Here is a tiny trained network, its code and every weight. The questions are about switching its units off for an input and a target symbol, where a switched-off unit gives its printed mean instead of its output.

import numpy as np


def w(rows, s, z=0):
    codes = np.array(rows[::2]) - 128.0
    scale = np.full(codes.shape[1], s)
    scale[-1] = z or s
    return codes * scale


def norm(h):
    return h / np.sqrt((h * h).mean(-1, keepdims=True) + 1e-5)


def f(y):
    return np.maximum(y, 0)


def softmax(a):
    e = np.exp(a - a.max(-1, keepdims=True))
    return e / e.sum(-1, keepdims=True)


def log_softmax(a):
    a = a - a.max(-1, keepdims=True)
    return a - np.log(np.exp(a).sum(-1, keepdims=True))


def net(x, mask):
    ids = ['γεηθλμξστφψω'.index(c) for c in x.split()]
    T = len(ids)
    res = E[ids] + P[:T]
    u = 0
    for l in range(2):
        q, k, v = (norm(res) @ M[l].T for M in (Q, K, V))
        z = softmax(np.where(np.tri(T) > 0, q @ k.T / 2**0.5, -1e9)) @ v
        res = res + np.where(mask[u], z, O[l][:, -1]) @ O[l][:, :-1]
        u += 1
        y = f(norm(res) @ A[l][:, :-1].T + A[l][:, -1])
        res = res + np.where(mask[u : u + 12], y, B[l][:, -1]) @ B[l][:, :-1]
        u += 12
    return log_softmax(norm(res)[-1] @ U[:, :-1].T + U[:, -1])


Q, K, V, O, A, B = {}, {}, {}, {}, {}, {}
E = w([
[109,183,56],'γ',
[157,135,241],'ε',
[107,194,40],'η',
[141,192,193],'θ',
[164,176,150],'λ',
[98,11,187],'μ',
[107,162,139],'ξ',
[176,165,188],'σ',
[112,185,48],'τ',
[102,82,40],'φ',
[145,133,248],'ψ',
[113,148,118],'ω',
],0.013)
P = w([
[123,99,174],'0',
[103,230,120],'1',
[112,89,149],'2',
[114,50,108],'3',
[104,245,115],'4',
[107,75,127],'5',
[114,41,91],'6',
[101,254,115],'7',
[102,75,137],'8',
],0.0078)
Q[0] = w([
[182,76,114],'L0H0',
[90,2,120],'L0H0',
],0.008)
K[0] = w([
[167,254,216],'L0H0',
[32,245,130],'L0H0',
],0.0077)
V[0] = w([
[2,141,152],'L0H0',
[109,110,130],'L0H0',
],0.01)
O[0] = w([
[23,170,199,251],'L0H0',
[98,92,255,129],'L0H0',
],0.0077,0.0031)
A[0] = w([
[86,111,188,62],'L0N0',
[150,62,132,96],'L0N1',
[111,139,167,90],'L0N2',
[168,193,140,174],'L0N3',
[125,117,158,121],'L0N4',
[167,113,153,154],'L0N5',
[142,148,147,51],'L0N6',
[180,118,102,46],'L0N7',
[112,173,140,176],'L0N8',
[145,6,217,156],'L0N9',
[45,149,96,252],'L0N10',
[156,173,133,202],'L0N11',
],0.013,0.0035)
B[0] = w([
[55,126,104,180],'L0N0',
[11,127,194,139],'L0N1',
[36,193,90,167],'L0N2',
[57,59,61,195],'L0N3',
[131,95,37,152],'L0N4',
[226,126,82,151],'L0N5',
[34,162,93,139],'L0N6',
[53,84,71,134],'L0N7',
[105,198,167,202],'L0N8',
[227,171,121,188],'L0N9',
[117,142,238,254],'L0N10',
[167,68,1,185],'L0N11',
],0.0058,0.0088)
Q[1] = w([
[196,233,63],'L1H0',
[3,143,14],'L1H0',
],0.0061)
K[1] = w([
[188,61,202],'L1H0',
[104,2,84],'L1H0',
],0.0051)
V[1] = w([
[185,254,116],'L1H0',
[23,94,62],'L1H0',
],0.0078)
O[1] = w([
[254,215,229,206],'L1H0',
[7,191,13,252],'L1H0',
],0.007,0.0023)
A[1] = w([
[67,254,165,126],'L1N0',
[165,100,194,83],'L1N1',
[113,149,174,69],'L1N2',
[57,89,229,165],'L1N3',
[104,96,117,149],'L1N4',
[98,71,135,58],'L1N5',
[123,130,179,105],'L1N6',
[91,123,181,156],'L1N7',
[138,205,61,154],'L1N8',
[180,127,179,180],'L1N9',
[104,7,65,145],'L1N10',
[165,98,167,255],'L1N11',
],0.0092,0.004)
B[1] = w([
[175,114,107,255],'L1N0',
[46,155,135,136],'L1N1',
[181,161,92,146],'L1N2',
[154,110,83,189],'L1N3',
[179,173,106,139],'L1N4',
[35,157,198,132],'L1N5',
[173,140,179,143],'L1N6',
[140,156,81,170],'L1N7',
[254,94,188,182],'L1N8',
[10,13,132,144],'L1N9',
[161,220,91,147],'L1N10',
[113,49,129,147],'L1N11',
],0.0067,0.011)
U = w([
[162,171,193,41],'γ',
[180,86,221,243],'ε',
[169,169,162,3],'η',
[144,167,119,137],'θ',
[164,66,10,141],'λ',
[70,67,127,219],'μ',
[60,166,200,175],'ξ',
[226,45,121,184],'σ',
[174,158,175,10],'τ',
[26,98,36,43],'φ',
[164,103,232,188],'ψ',
[65,150,187,32],'ω',
],0.014,0.0039)

Each question gives the input, a string of symbols that net reads in full, and the target symbol t.
The units are the heads (2 rows each of Q, K, V and O) and the neurons (one row each of A and B). Each row of codes is followed by its name. A weight is (code - 128) times the scale printed after its matrix; where a second scale follows, it is the last column's (O, A, B and U).
mask holds one flag per unit, layer by layer, with each layer's heads first. A switched-off unit (its flag False) gives its mean, the last column of its rows in O or B, instead of its output. The means were averaged over made-up inputs and are rounded, as every weight is.
A unit's drop is (log p(t) with every unit on - log p(t) with that unit switched off) / (log p(t) with every unit on - log p(t) with every unit switched off).
The circuit of an input: a set's keep is (log p(t) with only the set's units on - log p(t) with every unit switched off) / (log p(t) with every unit on - log p(t) with every unit switched off). Starting from the 12 units with the biggest drops (on a tie, the unit counted first), units are removed one at a time, each time the one whose removal leaves the highest keep (on an exact tie, the one counted first), for as long as the keep stays at least 0.8.
units of the circuit, in order: the units of the circuit, biggest drop first
top k neurons: the k neurons with the biggest drops, biggest first
k most important neurons of layer l: the k neurons of layer l with the biggest drops, biggest first
drop of u: that unit's drop, to one decimal
input ξ τ λ, target λ: units of the circuit, in order => L0N3; L0H0
input ξ ψ ξ φ μ φ θ, target φ: units of the circuit, in order => L1H0
input φ ξ η γ μ λ λ ω, target λ: units of the circuit, in order => L0H0; L0N11
input ε ε θ φ ξ, target φ: units of the circuit, in order => L0N3; L1H0
input μ γ τ ξ μ, target ξ: 4 most important neurons of layer 0 => L0N11; L0N3; L0N9; L0N0
input θ η φ φ σ, target φ: units of the circuit, in order => L1H0; L0N3
input λ μ τ ψ σ σ γ, target σ: top 2 neurons => L0N3; L0N11
input θ μ ξ γ, target ξ: units of the circuit, in order => L0H0; L0N10
input γ γ ξ θ γ τ φ λ, target φ: top 3 neurons => L0N3; L0N9; L0N11
input θ θ λ τ θ φ μ, target φ: top 2 neurons => L1N8; L1N0
input ξ λ σ θ, target σ: top 2 neurons => L1N8; L0N9
input η η λ ε γ η ξ, target ξ: top 2 neurons => L1N8; L0N10
input ε σ ξ θ η λ σ ξ, target σ: top 2 neurons => L1N8; L0N0
input ω θ ξ θ, target ξ: units of the circuit, in order => L0H0
input λ μ ξ σ, target σ: top 2 neurons => L0N9; L0N10
input μ ω ξ ω, target ξ: drop of L0N3 => 0.1
input ξ φ σ η λ λ θ, target λ: drop of L0H0 => 0.4
input φ η η θ φ λ λ ω, target λ: drop of L1N9 => 0.0
input φ ξ λ φ φ σ φ γ, target φ: drop of L1H0 => 2.9
input ξ ω θ ξ σ, target ξ: most important neuron of layer 0 => L0N9
